Below is a small trained network, with its code and all its weights. Each question gives an input and a class and asks what happens when units are switched off, that is, made to give their printed mean instead of their output.

import numpy as np


def w(rows, s, z=0):
    codes = np.array(rows[::2]) - 128.0
    scale = np.full(codes.shape[1], s)
    scale[-1] = z or s
    return codes * scale


def norm(h):
    return h / np.sqrt((h * h).mean(-1, keepdims=True) + 1e-5)


def f(y):
    return np.maximum(y, 0)


def log_softmax(a):
    a = a - a.max(-1, keepdims=True)
    return a - np.log(np.exp(a).sum(-1, keepdims=True))


def net(x, mask):
    res = np.array(x, float).reshape(1, 7) / 4 @ E
    u = 0
    for l in range(2):
        y = f(norm(res) @ A[l][:, :-1].T + A[l][:, -1])
        res = res + np.where(mask[u : u + 12], y, B[l][:, -1]) @ B[l][:, :-1]
        u += 12
    return log_softmax(norm(res)[-1] @ U[:, :-1].T + U[:, -1])


A, B = {}, {}
E = w([
[66,128,148,51,250,128,17,141,69,187,116],'x0',
[135,130,130,128,126,131,123,132,129,127,128],'x1',
[129,135,134,133,132,125,125,135,126,123,129],'x2',
[78,156,36,114,148,180,129,93,88,53,252],'x3',
[82,242,113,221,130,231,94,110,132,204,91],'x4',
[131,123,134,133,129,130,123,127,130,126,134],'x5',
[129,127,132,131,132,126,128,131,128,130,133],'x6',
],0.017)
A[0] = w([
[54,193,86,215,117,246,121,95,100,153,141,44],'0.n1',
[103,155,68,107,137,114,132,104,97,55,218,125],'0.n2',
[186,134,107,149,72,112,155,140,147,138,103,142],'0.n3',
[159,77,143,54,130,58,151,118,144,124,109,191],'0.n4',
[176,91,217,138,131,66,142,177,132,147,36,136],'0.n5',
[151,115,204,175,101,104,135,175,154,147,55,108],'0.n6',
[93,107,184,57,215,87,39,140,87,198,41,87],'0.n7',
[136,97,141,64,178,98,87,151,102,132,141,1],'0.n8',
[132,154,151,184,102,149,100,185,158,91,148,68],'0.n9',
[129,199,172,199,108,202,110,109,160,231,31,110],'0.n10',
[125,139,83,146,95,162,138,116,84,112,183,86],'0.n11',
[64,105,133,66,209,148,28,169,46,151,179,54],'0.n12',
],0.012,0.0094)
B[0] = w([
[176,248,107,108,104,119,69,97,221,126,188,239],'0.n1',
[134,43,172,156,116,208,179,139,102,109,111,236],'0.n2',
[88,112,109,129,142,111,172,86,120,126,97,186],'0.n3',
[155,156,114,101,107,100,56,92,146,104,187,232],'0.n4',
[147,219,80,103,120,113,80,91,150,118,178,239],'0.n5',
[75,128,85,108,147,104,178,69,147,149,98,205],'0.n6',
[201,125,220,145,74,158,31,210,130,154,198,252],'0.n7',
[128,107,198,32,107,174,161,67,131,143,107,167],'0.n8',
[152,132,180,107,80,141,154,89,139,145,118,145],'0.n9',
[98,27,142,169,163,157,214,160,68,158,46,248],'0.n10',
[149,140,131,147,109,120,138,180,139,131,127,184],'0.n11',
[54,143,86,74,183,89,174,71,102,118,72,238],'0.n12',
],0.013,0.014)
A[1] = w([
[88,42,148,83,114,108,187,127,97,79,142,101],'1.n1',
[115,5,164,113,115,156,148,148,60,86,128,107],'1.n2',
[112,170,89,158,61,84,128,72,153,82,141,37],'1.n3',
[130,83,168,165,130,157,103,233,110,163,86,3],'1.n4',
[156,104,183,137,147,148,134,234,130,133,116,35],'1.n5',
[179,64,87,142,114,75,137,82,139,78,143,55],'1.n6',
[112,81,187,113,166,144,62,139,70,120,177,122],'1.n7',
[73,156,67,80,214,148,114,88,91,105,155,81],'1.n8',
[179,124,119,206,72,163,161,156,154,75,196,111],'1.n9',
[99,185,146,154,212,185,83,147,90,154,122,70],'1.n10',
[74,86,100,154,178,147,192,152,77,155,43,135],'1.n11',
[138,125,81,107,119,49,118,92,146,124,100,29],'1.n12',
],0.016,0.012)
B[1] = w([
[124,82,184,114,205,158,136,171,51,133,121,214],'1.n1',
[129,47,164,185,135,177,171,192,41,100,86,217],'1.n2',
[55,169,36,87,245,140,127,127,135,132,124,190],'1.n3',
[53,88,46,148,203,177,74,205,54,103,107,159],'1.n4',
[95,125,94,168,127,137,86,192,82,183,124,146],'1.n5',
[61,175,73,128,133,75,166,189,103,175,171,186],'1.n6',
[144,169,142,187,86,115,168,87,175,104,67,231],'1.n7',
[101,137,90,50,192,96,185,4,190,144,96,214],'1.n8',
[191,131,155,190,58,124,50,167,135,112,176,245],'1.n9',
[98,106,18,112,144,83,151,212,113,125,188,199],'1.n10',
[143,76,222,129,61,39,135,91,157,116,111,223],'1.n11',
[48,160,57,120,174,142,183,133,142,145,154,155],'1.n12',
],0.015,0.012)
U = w([
[35,216,12,47,213,55,164,72,189,148,183,255],'0',
[170,44,166,232,77,184,166,236,29,25,211,9],'1',
[119,61,205,231,27,21,235,47,214,147,28,96],'2',
[210,243,108,207,36,222,63,66,225,63,209,93],'3',
[240,167,234,36,22,28,4,130,155,156,214,170],'4',
[83,33,204,30,243,183,207,41,41,50,59,73],'5',
[48,68,133,195,172,116,64,250,43,213,48,64],'6',
],0.021,0.0064)

Each question gives the input, the list of numbers given to net, and the class t.
The units are the neurons (one row each of A and B). Each row of codes is followed by its name. A weight is (code - 128) times the scale printed after its matrix; where a second scale follows, it is the last column's (A, B and U).
mask holds one flag per neuron, layer by layer. A switched-off neuron (its flag False) gives its mean, the last column of its row in B, instead of its output. The means were averaged over made-up inputs and are rounded, as every weight is.
A unit's drop is (log p(t) with every unit on - log p(t) with that unit switched off) / (log p(t) with every unit on - log p(t) with every unit switched off).
The circuit of an input: a set's keep is (log p(t) with only the set's units on - log p(t) with every unit switched off) / (log p(t) with every unit on - log p(t) with every unit switched off). Starting from the 12 units with the biggest drops (on a tie, the unit counted first), units are removed one at a time, each time the one whose removal leaves the highest keep (on an exact tie, the one counted first), for as long as the keep stays at least 0.8.
units of the circuit, in order: the units of the circuit, biggest drop first
k most important neurons: the k neurons with the biggest drops, biggest first
top k neurons in layer l: the k neurons of layer l with the biggest drops, biggest first
input [3,0,0,-1,-2,-6,7], class 4: units of the circuit, in order -> [0.n7]
input [4,-4,-7,0,-5,-2,0], class 4: 2 most important neurons -> [0.n7, 0.n10]
input [8,8,7,1,7,-4,-2], class 0: top 3 neurons in layer 0 -> [0.n12, 0.n1, 0.n2]
input [-7,6,3,1,1,-1,5], class 3: 3 most important neurons -> [0.n10, 0.n12, 1.n9]
input [7,1,5,5,0,5,5], class 5: 4 most important neurons -> [0.n12, 0.n5, 0.n2, 0.n1]
input [-8,-1,6,0,-7,-1,3], class 0: 4 most important neurons -> [0.n10, 0.n7, 1.n3, 0.n4]
input [1,-5,-5,-7,-4,3,-1], class 4: 2 most important neurons -> [0.n7, 0.n12]
input [3,3,6,8,0,-7,0], class 5: top 3 neurons in layer 0 -> [0.n2, 0.n5, 0.n4]
input [-8,1,1,0,-7,-7,0], class 0: 4 most important neurons -> [0.n10, 0.n7, 1.n3, 0.n4]
input [-8,8,-3,1,0,-2,0], class 1: 2 most important neurons -> [0.n1, 0.n5]
input [1,2,2,5,-1,-5,-2], class 5: top 3 neurons in layer 0 -> [0.n7, 0.n12, 0.n2]
input [8,7,-6,0,-5,6,-4], class 4: top 2 neurons in layer 0 -> [0.n7, 0.n10]
input [-8,1,-8,0,-7,5,-3], class 0: top 3 neurons in layer 0 -> [0.n10, 0.n7, 0.n4]
input [1,3,0,7,0,4,-5], class 5: units of the circuit, in order -> [0.n2]
input [4,3,-2,-8,-1,-7,7], class 4: top 2 neurons in layer 0 -> [0.n7, 0.n5]
input [6,7,-1,3,0,-5,-6], class 5: 2 most important neurons -> [0.n12, 0.n1]
input [0,8,8,8,5,-6,2], class 3: 2 most important neurons -> [0.n2, 1.n9]
input [-6,-4,-6,-8,0,-8,6], class 0: 2 most important neurons -> [0.n5, 0.n2]
input [-2,4,-8,2,0,1,3], class 1: 2 most important neurons -> [0.n2, 0.n5]
input [0,5,-5,7,-5,-4,5], class 1: units of the circuit, in order -> [0.n2]
input [1,3,-7,-6,-2,0,5], class 4: top 2 neurons in layer 0 -> [0.n7, 0.n12]
